Each row has a class, written after it.
-19 -200 291 15 -199 318 -97 -503 139 -29 -254 125 -494 148 -135 -110
 -508 82 -223 -334 101 163 -97 -272 673 -116 468 -237 -459 -202 860 -92
 3 -484 312 84 -127 234 -218 -33 274 -306 -393 | A
-271 -276 -27 18 -8 88 -235 -208 295 339 -219 255 -301 192 -204 -3 -446
 65 103 -52 -211 472 31 -345 419 -188 41 -165 -436 -341 614 97 116 33
 228 61 -11 -35 -176 76 271 -502 -517 | S
-38 -190 214 -54 -169 289 -33 -479 266 -9 -180 14 -442 210 -200 -174
 -463 32 -184 -208 116 240 -200 -183 742 -135 455 -227 -423 -323 770
 -128 79 -482 348 54 -33 199 -228 -150 287 -222 -371 | Q
-270 -59 91 -82 43 123 -41 -174 263 29 -135 -211 -304 240 -153 132 -300
 -41 238 126 -37 549 -196 -26 702 -235 166 -145 -332 -446 430 -7 131
 -246 335 -139 17 265 -159 -283 258 -260 -314 | A
-184 -234 175 -191 -346 125 -14 -311 192 -21 -182 131 -437 180 34 -165
 -295 -163 -25 -72 89 249 159 -267 710 -322 445 -157 -181 -315 827 -73
 187 -199 59 -108 -24 41 -280 -64 239 -43 -326 | U
-367 80 -101 134 -374 298 161 -104 172 -196 -71 215 -92 363 61 -315 -605
 -214 -176 -237 393 178 578 -486 71 -248 316 44 -247 125 132 -159 60 24
 -520 112 -301 118 -545 -327 49 314 -253 | D
-119 -102 206 -308 -314 153 2 -245 151 0 -194 191 -410 177 60 -120 -318
 -220 -86 -58 93 185 201 -372 652 -305 374 -131 -175 -189 797 -76 126
 -123 3 -101 -73 75 -222 26 244 -35 -375 | U
-97 -143 197 -239 -299 124 25 -309 150 -24 -164 129 -349 186 -69 -161
 -245 -176 -141 -45 124 280 173 -286 634 -302 404 -144 -159 -265 808
 -125 220 -211 82 -132 -115 127 -196 -98 230 -79 -336 | W
-255 -130 -50 41 107 109 -256 -133 243 318 -172 112 -235 241 -224 95
 -437 85 90 -22 -190 476 -32 -251 330 -211 57 -125 -406 -335 452 86 69
 -68 218 33 -87 80 -138 -41 264 -517 -461 | C
-689 60 -481 155 -69 102 47 149 112 69 -15 -15 -90 501 11 102 -423 -328
 65 0 63 347 426 -189 -184 -482 -122 28 -45 -43 -182 -59 116 355 -621
 -29 -141 45 -505 -249 169 18 -396 | Y
-378 151 -151 96 -385 309 181 -92 163 -166 -79 228 -127 361 60 -312 -587
 -264 -160 -232 415 193 575 -512 101 -269 267 67 -226 174 160 -180 61 90
 -530 89 -282 107 -534 -267 47 339 -317 | Z
-155 -297 221 -114 -388 188 -3 -364 164 -16 -204 155 -440 142 -6 -198
 -219 -72 -106 -163 152 193 171 -256 651 -256 468 -171 -229 -255 810
 -102 142 -213 65 -102 -114 61 -223 -34 237 -99 -349 | A
-255 -153 161 -72 -30 103 -44 -202 297 -7 -140 -171 -285 200 -200 79
 -346 -67 207 199 -47 548 -144 -87 738 -231 197 -99 -321 -510 527 8 203
 -248 431 -119 7 274 -159 -342 221 -203 -260 | W
-281 -41 124 -56 57 117 -42 -208 262 60 -175 -215 -291 206 -175 70 -244
 -13 262 176 -47 590 -185 -73 680 -237 188 -144 -361 -469 405 19 193
 -260 430 -136 25 254 -126 -274 223 -263 -254 | S
-244 -138 171 -53 -13 134 -39 -237 301 12 -177 -231 -314 213 -178 51
 -274 16 185 177 -34 551 -161 -36 728 -183 230 -135 -374 -497 494 -5 195
 -275 437 -117 16 278 -154 -280 238 -270 -253 | D
-672 -72 -560 146 -104 91 131 235 97 -34 34 -30 -194 511 -77 190 -521
 -385 -2 121 88 301 417 -201 -18 -404 -219 67 22 -126 -113 -49 104 519
 -451 -28 -162 -15 -544 -305 131 -16 -428 | W
-150 634 -31 -472 -114 237 232 137 130 -135 -48 131 -116 452 315 -166
 -556 -464 -144 -279 301 -6 373 -402 208 -383 263 -66 -195 290 203 -349
 -45 76 -574 17 -212 205 -678 -146 115 574 -366 | W
-216 -216 145 -299 -384 134 65 -302 136 -85 -181 137 -420 214 87 -103
 -196 -231 -114 -58 163 185 174 -247 695 -247 329 -132 -87 -212 742 -164
 190 -107 -14 -135 -21 71 -229 -37 259 -40 -308 | Q
-724 -28 -508 196 -29 110 37 141 93 49 14 -13 -194 487 20 143 -460 -313
 125 -7 15 357 409 -213 -121 -470 -163 26 -33 -62 -115 -51 61 413 -550
 -34 -158 13 -502 -177 156 -4 -522 | Y
-185 643 -71 -499 -166 244 227 216 144 -109 -24 184 -122 396 330 -151
 -539 -436 -151 -282 281 30 359 -412 277 -327 302 -98 -194 247 209 -393
 -37 117 -612 -53 -183 193 -685 -124 99 572 -400 | G
-369 108 -121 173 -359 369 173 -149 151 -163 -99 167 -135 335 15 -366
 -540 -190 -200 -231 444 173 568 -472 67 -297 317 51 -262 183 120 -161
 84 -20 -494 97 -349 135 -527 -293 19 297 -336 | Z
-245 181 -110 64 -297 207 42 -100 135 -115 -113 -75 -389 366 -66 -218
 -561 -236 -208 -134 345 232 356 -332 387 -433 406 -86 -438 -59 318 -224
 81 -337 -477 38 -252 344 -459 -325 -28 238 -319 | G
-254 -137 -45 42 96 97 -232 -174 252 328 -203 102 -353 243 -209 47 -402
 97 117 -104 -212 486 -1 -345 411 -161 49 -155 -457 -350 555 31 31 48
 314 26 -52 22 -151 51 247 -508 -552 | G
-232 -165 187 5 -21 109 -14 -247 291 -10 -135 -133 -306 150 -200 81 -303
 -39 285 194 -55 553 -181 -67 775 -225 209 -123 -334 -504 546 44 220
 -225 469 -137 8 264 -165 -334 224 -188 -265 | W
-193 283 -33 -35 -240 247 62 -104 113 -8 -135 -25 -330 380 0 -255 -568
 -231 -215 -103 339 211 389 -400 308 -377 344 -32 -382 -27 309 -209 120
 -290 -481 35 -236 379 -415 -258 -6 253 -308 | Y
-340 259 -98 91 -320 290 154 -73 62 -181 -27 179 -125 336 61 -275 -575
 -337 -163 -101 430 144 595 -573 68 -405 278 87 -136 222 179 -148 60 17
 -561 41 -365 144 -482 -258 -15 383 -263 | X
-256 -176 114 -48 -11 102 -84 -212 267 2 -160 -160 -310 197 -188 72 -272
 -3 209 142 -42 510 -167 -65 704 -218 198 -139 -360 -470 446 16 169 -258
 350 -117 15 280 -117 -246 216 -282 -292 | S
-329 191 -49 261 -260 373 131 -105 94 -172 -52 218 -68 333 38 -300 -583
 -150 -189 -192 388 90 515 -499 -83 -265 246 112 -174 230 66 -118 75 18
 -491 136 -409 174 -498 -255 -41 292 -250 | B
-263 -64 128 -76 -6 83 -106 -198 266 26 -146 -182 -265 203 -178 78 -317
 -37 239 161 -84 565 -167 -100 700 -251 231 -108 -340 -473 537 -22 174
 -304 398 -144 28 263 -123 -263 246 -234 -229 | C
-282 161 -33 174 -312 362 150 -158 118 -143 -82 282 -88 324 -4 -377 -549
 -175 -251 -212 450 123 567 -591 -38 -256 265 68 -245 240 134 -178 82 9
 -475 115 -347 214 -511 -204 6 325 -307 | C
-189 629 -62 -531 -155 224 233 182 149 -80 -67 182 -93 405 289 -231 -491
 -467 -165 -286 339 50 401 -510 182 -370 261 -98 -189 264 162 -374 27 72
 -625 -44 -179 181 -688 -90 111 557 -382 | U
-185 -260 221 -241 -397 113 -33 -369 182 55 -237 195 -377 178 14 -177
 -238 -174 -56 -145 128 250 226 -319 638 -299 443 -173 -207 -253 829
 -101 168 -243 -26 -104 -11 53 -209 -34 290 -75 -351 | U
-169 -200 33 4 6 134 -219 -212 295 314 -219 135 -294 206 -223 -1 -441 87
 28 -57 -210 530 -9 -227 468 -178 129 -164 -516 -404 654 65 87 -23 252
 50 -72 94 -130 26 273 -490 -503 | S
-171 638 -46 -446 -175 248 258 156 141 -79 -65 239 -87 404 313 -146 -547
 -441 -150 -297 329 10 361 -458 181 -356 227 -52 -142 316 194 -385 -29
 101 -625 -5 -159 189 -688 -83 126 579 -396 | S
-213 253 -82 22 -270 232 54 -94 147 -94 -69 -155 -359 405 -31 -218 -566
 -229 -226 -130 356 263 308 -288 351 -404 416 -86 -431 -73 338 -250 122
 -343 -502 25 -232 400 -479 -312 9 218 -291 | D
-329 231 -94 83 -307 309 160 -64 125 -141 -59 227 -60 371 64 -313 -568
 -241 -190 -188 399 157 576 -530 -21 -277 260 72 -179 186 93 -170 73 30
 -562 106 -328 158 -513 -256 21 329 -275 | D
-194 636 -84 -446 -141 268 252 211 162 -70 -27 206 -133 422 239 -160
 -540 -457 -172 -207 272 1 337 -481 224 -357 208 -35 -182 254 176 -344
 49 206 -558 -46 -238 224 -683 -103 120 560 -426 | Y
-648 -80 -444 60 -250 68 160 155 130 -16 27 76 -132 487 -12 84 -546 -424
 -19 56 151 381 600 -317 12 -380 -151 19 -18 -80 21 -84 139 417 -633 -22
 -105 -7 -561 -334 174 83 -386 | D
-263 243 -91 29 -347 252 57 -115 163 -96 -125 -101 -277 417 14 -295 -514
 -236 -226 -176 360 211 350 -238 279 -445 475 -43 -400 -11 262 -261 170
 -404 -646 30 -214 350 -459 -329 6 258 -259 | B
-735 22 -502 110 -104 111 48 147 93 57 27 48 -146 477 75 130 -493 -353
 74 -4 105 380 438 -207 -108 -507 -84 -30 -19 -17 -105 -116 46 313 -677
 -70 -70 39 -575 -205 181 73 -531 | C
-218 287 -83 32 -291 212 63 -92 104 -131 -143 -82 -356 397 14 -163 -590
 -283 -185 -140 320 207 304 -296 347 -485 423 -64 -376 -17 343 -273 78
 -307 -507 44 -234 389 -505 -270 28 265 -317 | S
-106 -344 220 10 -152 235 -128 -559 230 104 -225 175 -433 142 -96 -122
 -376 102 -55 -317 41 209 -149 -164 578 -147 373 -267 -378 -252 757 -91
 -8 -428 197 50 119 113 -212 66 325 -289 -491 | X
-248 -213 6 0 -19 92 -257 -168 288 326 -215 242 -330 178 -174 46 -441 54
 98 -45 -240 420 23 -308 450 -200 102 -172 -457 -353 620 104 42 17 199
 36 -47 -11 -130 53 267 -462 -514 | P
-243 295 -85 36 -321 223 39 -105 101 -60 -153 -113 -388 388 69 -185 -585
 -275 -151 -136 326 207 357 -327 382 -455 444 -58 -405 14 382 -222 74
 -346 -547 36 -216 336 -426 -270 6 248 -286 | S
-713 137 -485 82 -22 138 43 204 104 68 35 28 -107 508 88 125 -508 -386
 65 52 77 349 403 -219 -112 -499 -120 27 -12 10 -141 -58 129 308 -665
 -44 -137 65 -535 -250 153 79 -454 | W
-108 -253 168 -51 -182 277 -60 -479 213 17 -243 77 -482 206 -71 -121
 -459 32 -107 -290 74 206 -139 -161 737 -116 418 -260 -423 -221 770 -91
 57 -431 227 45 51 146 -244 -45 299 -304 -434 | X
-112 -306 228 -6 -257 268 -83 -534 288 92 -249 243 -448 160 -144 -155
 -526 58 -94 -316 107 240 -122 -232 695 -165 430 -308 -436 -272 876 -65
 71 -474 193 79 75 151 -296 -54 339 -256 -474 | S
-163 -158 197 -337 -290 156 60 -260 202 -5 -254 106 -403 240 120 -179
 -234 -212 -82 -97 79 175 134 -158 689 -301 414 -161 -181 -261 752 -123
 182 -194 13 -86 -33 83 -293 -27 277 3 -327 | X
-152 334 -45 -71 -259 213 85 -113 113 -20 -120 -25 -273 399 46 -248 -536
 -292 -271 -145 369 228 376 -349 258 -433 366 -68 -331 50 321 -276 125
 -361 -653 25 -166 384 -458 -224 15 278 -297 | X
-359 219 -102 103 -282 289 132 -77 75 -117 -64 197 -122 347 81 -286 -547
 -203 -161 -231 376 173 549 -481 -2 -287 266 49 -200 187 144 -206 37 52
 -496 91 -318 111 -521 -199 -9 310 -315 | B
-77 -218 169 -154 -148 316 -79 -427 259 31 -251 164 -394 217 -70 -163
 -492 48 -227 -260 90 151 -174 -166 658 -73 380 -261 -420 -175 676 -67
 112 -446 185 99 14 190 -251 -41 310 -333 -427 | Q
-153 -130 186 -280 -319 145 3 -311 136 -76 -240 51 -449 207 71 -111 -286
 -192 -72 -74 103 189 142 -240 723 -325 465 -125 -181 -251 794 -134 113
 -204 65 -102 -85 115 -225 -34 231 -53 -283 | Y
-253 216 -105 -18 -263 218 87 -78 92 -78 -73 -61 -396 370 2 -202 -582
 -266 -186 -123 336 256 401 -366 360 -405 350 -97 -381 -40 362 -241 96
 -263 -512 19 -238 326 -500 -255 9 241 -377 | D
-125 -357 194 14 -191 256 -120 -520 270 35 -174 108 -464 150 -153 -140
 -457 124 -87 -278 112 296 -143 -161 713 -129 415 -281 -455 -300 785 -62
 72 -489 273 52 28 134 -238 -106 268 -320 -446 | Q
-180 370 -45 -62 -253 212 23 -60 116 -139 -141 -129 -352 404 109 -178
 -632 -285 -163 -139 284 168 315 -262 367 -463 473 -61 -406 7 349 -194
 60 -371 -518 52 -243 364 -443 -287 -17 281 -200 | Y
-178 572 -32 -440 -213 266 243 187 212 -36 -83 179 -102 427 284 -215
 -428 -424 -204 -284 298 0 358 -357 191 -388 307 -89 -213 212 177 -378
 40 123 -674 -75 -197 226 -701 -112 151 572 -432 | X
-182 621 -35 -491 -119 286 261 136 161 -94 -63 142 -90 439 284 -232 -515
 -421 -162 -295 310 45 351 -426 180 -329 275 -70 -200 236 153 -397 8 40
 -573 5 -188 220 -716 -103 117 546 -393 | D
-54 -284 275 8 -190 266 -81 -543 279 82 -187 184 -425 153 -207 -200 -520
 108 -88 -241 114 276 -81 -262 679 -159 427 -264 -480 -289 857 -50 85
 -455 260 73 -11 175 -263 -95 286 -262 -488 | B
-163 -183 178 -238 -355 162 11 -268 147 -51 -234 176 -420 179 67 -97
 -297 -177 -103 -39 91 151 147 -282 710 -213 364 -98 -154 -190 765 -69
 184 -116 61 -92 -84 114 -181 -27 223 -91 -297 | Y
-157 -155 219 -218 -336 83 -28 -351 171 50 -160 146 -386 191 -19 -117
 -277 -197 -46 -31 87 296 221 -343 691 -357 404 -141 -204 -290 855 -131
 116 -175 13 -124 -59 88 -208 -106 272 -26 -344 | P
-177 244 -14 22 -280 219 19 -171 124 -36 -126 -102 -340 369 16 -271 -515
 -174 -261 -161 382 228 324 -279 324 -412 459 -89 -436 -27 337 -272 116
 -429 -512 34 -192 390 -434 -296 7 223 -298 | B
-239 -96 157 -54 -32 96 -41 -243 285 -27 -219 -185 -330 237 -178 100
 -306 -46 209 93 -34 533 -127 -81 711 -264 223 -128 -376 -444 526 -21
 163 -242 405 -88 -20 272 -157 -274 255 -251 -250 | Y
-123 -347 223 -98 -292 268 -109 -495 283 107 -277 209 -476 201 -107 -175
 -513 36 -144 -357 88 195 -69 -216 692 -136 411 -293 -464 -251 885 -75
 43 -472 147 105 48 98 -256 -18 348 -302 -453 | A
-214 -123 166 -53 2 121 -67 -229 344 52 -192 -177 -257 267 -234 -5 -333
 -1 143 125 -39 611 -102 -86 731 -200 228 -115 -453 -516 519 -16 208
 -303 393 -64 -22 310 -142 -343 255 -263 -285 | X
-332 161 -98 174 -271 328 130 -108 100 -177 -101 219 -123 348 70 -279
 -595 -178 -123 -254 334 75 516 -453 -34 -298 318 73 -204 176 85 -115 -5
 50 -443 132 -364 85 -498 -225 16 290 -272 | Y
-209 266 -70 -15 -306 207 27 -145 110 -114 -96 -100 -413 384 45 -207
 -539 -227 -218 -204 404 215 335 -309 364 -463 464 -123 -404 3 371 -276
 47 -398 -562 14 -206 349 -467 -243 -11 245 -331 | Q
-91 -334 240 -180 -240 287 -79 -520 198 37 -306 235 -458 145 -56 -166
 -496 22 -188 -325 96 151 -62 -219 686 -95 383 -267 -413 -171 840 -84 61
 -431 181 111 45 148 -242 58 320 -305 -416 | Y
-215 -196 22 39 -34 146 -189 -206 243 302 -198 213 -349 189 -193 18 -463
 93 45 -93 -169 481 37 -355 482 -129 111 -169 -458 -341 668 59 95 32 265
 -16 -81 38 -173 32 269 -490 -540 | A
-248 586 -65 -559 -145 269 225 122 125 9 -58 222 -150 405 283 -174 -510
 -459 -202 -223 315 91 376 -448 245 -373 199 -77 -162 255 259 -446 2 130
 -634 -71 -103 214 -728 -3 147 556 -499 | G
-156 -134 239 -72 -370 148 -25 -364 184 -3 -220 139 -425 183 -7 -142
 -302 -117 -8 -117 92 219 149 -331 645 -326 491 -132 -219 -260 852 -67
 149 -246 95 -97 -128 70 -211 -90 246 -59 -307 | Q
-202 -171 221 -180 -345 180 12 -395 123 -48 -242 227 -396 201 39 -145
 -326 -177 16 -109 122 151 152 -334 622 -321 393 -68 -142 -161 794 -88
 148 -211 51 -57 -40 37 -276 20 275 -52 -279 | A
-607 55 -420 113 -200 97 139 105 88 -59 -8 22 -150 506 -21 121 -541 -396
 -25 5 120 341 488 -305 8 -402 -81 29 -61 -47 4 -113 104 381 -543 -48
 -138 58 -568 -315 171 88 -370 | Q
-285 -66 131 -165 -1 105 -57 -213 199 -7 -192 -269 -320 195 -91 94 -226
 -75 261 145 -73 522 -166 -25 739 -209 227 -117 -316 -442 488 -27 150
 -301 352 -132 38 247 -100 -192 232 -257 -188 | D
-218 -119 207 -51 -25 116 -37 -240 298 38 -165 -170 -291 153 -208 7 -315
 1 256 195 -93 583 -173 -112 752 -191 254 -108 -389 -526 569 40 241 -264
 496 -135 35 253 -147 -250 230 -211 -234 | U
-177 576 -16 -513 -173 290 240 126 148 -10 -38 301 -56 383 317 -232 -488
 -425 -217 -272 341 5 409 -452 130 -309 213 -83 -147 305 177 -356 31 130
 -713 -43 -136 233 -671 -57 140 571 -458 | W
-123 -161 222 -285 -289 132 27 -355 115 -34 -179 200 -426 189 31 -122
 -282 -188 -106 -142 161 207 204 -346 632 -330 399 -182 -133 -196 854
 -170 81 -191 16 -123 -67 84 -260 48 263 -37 -438 | X
-194 -216 27 -98 -104 118 -134 -212 369 257 -267 137 -317 273 -239 -122
 -460 -2 3 -93 -96 477 77 -337 588 -209 183 -165 -539 -391 674 24 161
 -77 229 49 -63 39 -221 -79 293 -417 -463 | X
-196 -140 24 -35 34 121 -216 -206 282 244 -192 139 -301 232 -146 -58
 -406 92 57 -131 -112 417 -5 -307 424 -219 144 -186 -445 -269 551 36 116
 -113 148 41 -65 62 -177 19 248 -479 -499 | B
-276 224 -48 75 -300 255 128 -129 107 -122 -67 164 -87 335 49 -302 -524
 -276 -201 -250 387 149 560 -539 0 -354 254 33 -215 243 208 -229 34 -37
 -545 117 -337 137 -479 -246 27 324 -264 | P
-182 276 -71 9 -277 198 82 -59 135 -94 -105 -103 -354 405 -11 -158 -584
 -269 -213 -100 352 250 338 -309 357 -450 368 -75 -379 -64 303 -247 63
 -306 -486 17 -216 364 -468 -341 15 247 -303 | A
-104 -342 232 -105 -237 290 -81 -550 253 41 -277 162 -453 185 -92 -220
 -447 63 -184 -308 90 219 -62 -196 721 -90 419 -258 -443 -254 844 -110
 95 -465 247 84 67 146 -257 -20 327 -282 -426 | Z
-253 -230 15 -29 -45 152 -211 -228 343 268 -253 167 -295 240 -138 -53
 -488 56 75 -85 -153 427 36 -278 464 -194 138 -133 -453 -310 622 86 140
 -109 195 66 -22 0 -184 -13 295 -458 -460 | Z
-196 320 -71 56 -287 233 56 -103 67 -131 -161 -43 -428 353 76 -184 -582
 -246 -169 -177 334 168 338 -321 390 -476 467 -82 -421 41 337 -228 41
 -346 -514 53 -237 340 -495 -226 -26 256 -316 | X
-183 -194 190 -216 -375 120 -27 -339 136 30 -209 182 -430 192 3 -159
 -300 -179 -45 -91 148 221 232 -361 643 -316 378 -126 -171 -230 837 -91
 138 -218 -7 -87 -42 41 -224 -16 230 -78 -318 | A
-204 -133 191 -125 -84 95 -36 -172 261 20 -219 -157 -316 178 -127 106
 -306 -86 134 186 -73 503 -117 -55 802 -206 237 -107 -357 -498 569 3 181
 -240 365 -128 0 288 -125 -273 238 -217 -204 | X
-631 25 -424 79 -164 125 183 196 185 25 23 61 -109 510 -39 15 -587 -417
 4 66 103 372 544 -319 7 -403 -137 22 -71 -90 -13 -28 169 407 -549 -1
 -159 18 -580 -392 159 141 -406 | G
-148 -285 245 -276 -337 128 20 -382 149 29 -136 203 -392 100 34 -182
 -168 -139 -72 -71 122 307 196 -263 702 -224 384 -179 -170 -274 873 -105
 202 -172 22 -188 5 93 -182 19 219 -17 -357 | W
-106 -318 213 -111 -201 250 -112 -469 281 138 -242 83 -476 186 -142 -125
 -539 60 -140 -211 78 336 5 -205 721 -122 337 -254 -496 -329 884 -52 25
 -437 230 87 36 145 -203 -71 295 -312 -461 | Z
-672 8 -497 107 -63 56 79 194 110 53 5 -33 -119 514 -56 122 -430 -343 29
 72 51 383 461 -211 -90 -424 -174 12 -56 -130 -152 -82 108 406 -517 -47
 -125 24 -504 -306 158 7 -417 | G
-204 272 -22 3 -331 157 12 -181 63 -102 -107 -71 -367 379 -10 -149 -529
 -262 -224 -194 352 267 399 -363 327 -476 398 -97 -387 3 452 -291 64
 -411 -545 17 -229 361 -393 -254 30 225 -282 | Q
-269 -295 -2 89 -68 134 -228 -218 330 231 -190 186 -318 187 -241 -55
 -437 99 73 -87 -112 450 25 -287 460 -202 168 -149 -472 -363 606 115 134
 -88 264 63 -85 -8 -143 -59 243 -464 -449 | W
-251 559 -49 -469 -177 265 248 197 190 12 -36 236 -113 403 255 -153 -475
 -467 -179 -187 320 42 372 -456 204 -373 139 -64 -170 265 226 -380 69
 156 -652 -43 -196 243 -666 -67 153 588 -485 | S
-88 -375 180 -95 -239 268 -39 -503 316 14 -269 114 -457 201 -155 -268
 -388 45 -164 -280 105 246 -123 -126 752 -141 432 -289 -496 -320 729
 -109 114 -459 235 93 64 169 -267 -76 292 -249 -463 | S
-54 -249 250 -46 -188 290 -73 -569 276 37 -161 203 -477 166 -160 -153
 -520 97 -100 -317 125 287 -123 -262 725 -157 455 -309 -454 -276 899
 -106 19 -457 271 30 27 158 -283 -30 304 -244 -565 | Q
-199 -200 212 -259 -364 130 -58 -350 123 25 -249 265 -380 166 120 -109
 -353 -194 -89 -208 141 234 227 -292 611 -333 424 -179 -158 -143 872
 -102 145 -316 -120 -38 -51 76 -244 -28 274 -103 -331 | W
